zusub:  .57  .22  .00  .01 -.11  .00 -.66  .08 -.35
Gif:  .57  .22  .00  .01 -.11  .00 -.66  .08 -.60
rab:  .00 -.26  .79 -.27 -.66 -.11  .00  .31  .00
fad:  .79 -.28 -.66 -.27  .00 -.66  .55  .05  .40
asked:  .57  .22  .00  .01 -.11  .00 -.66  .08 -.60 | Gif
asked:  .79 -.28 -.66 -.27  .00 -.66  .55  .05 | fad
asked:  .79 -.27 -.66 | rab

kuv: -.68 -.60  .74 -.73
netok:  .69 -.75 -.75  .75
bis:  .57 -.73 -.69  .74
fad:  .45  .70  .74 -.74
rab: -.73  .75  .75 -.73
Gemiz:  .57 -.73 -.69  .73
kapi:  .56 -.71 -.72  .73
Pup: -.11 -.60 -.73  .74
zusub:  .65 -.60 -.73  .74
bil:  .73 -.74 -.72  .72
asked:  .69 -.75 | netok
asked:  .57 -.73 -.69  .73 | Gemiz
asked: -.11 -.60 -.73  .74 | Pup
asked: -.75 -.75  .75 | netok
asked:  .73 -.74 -.72 | bil
asked:  .57 -.73 -.69  .74 | bis

fad: -.63  .03  .00  .03  .00  .02 -.05 -.01  .00 -.02  .01  .01 -.04  .01  .00 -.01  .00  .00 -.02 -.02 -.02  .00  .00 -.01
kuv:  .03  .00  .03  .07 -.63  .03  .00  .03 -.01 -.01 -.01  .01  .05  .02  .00  .03  .23  .18  .01  .00  .73  .06 -.01  .02
kapi:  .01  .02 -.78  .00  .02  .02  .01  .01  .08 -.20 -.01  .25 -.05  .40  .03 -.04  .00  .01 -.24  .01  .05  .75 -.01 -.04
asked: -.63  .03  .00  .03 -.01 | kuv
asked: -.63  .03  .00  .03  .00  .02 -.05 -.01  .00 -.02  .01  .01 -.04  .01  .00 -.01  .00  .00 -.02 -.02 -.02  .00  .00 -.01 | fad

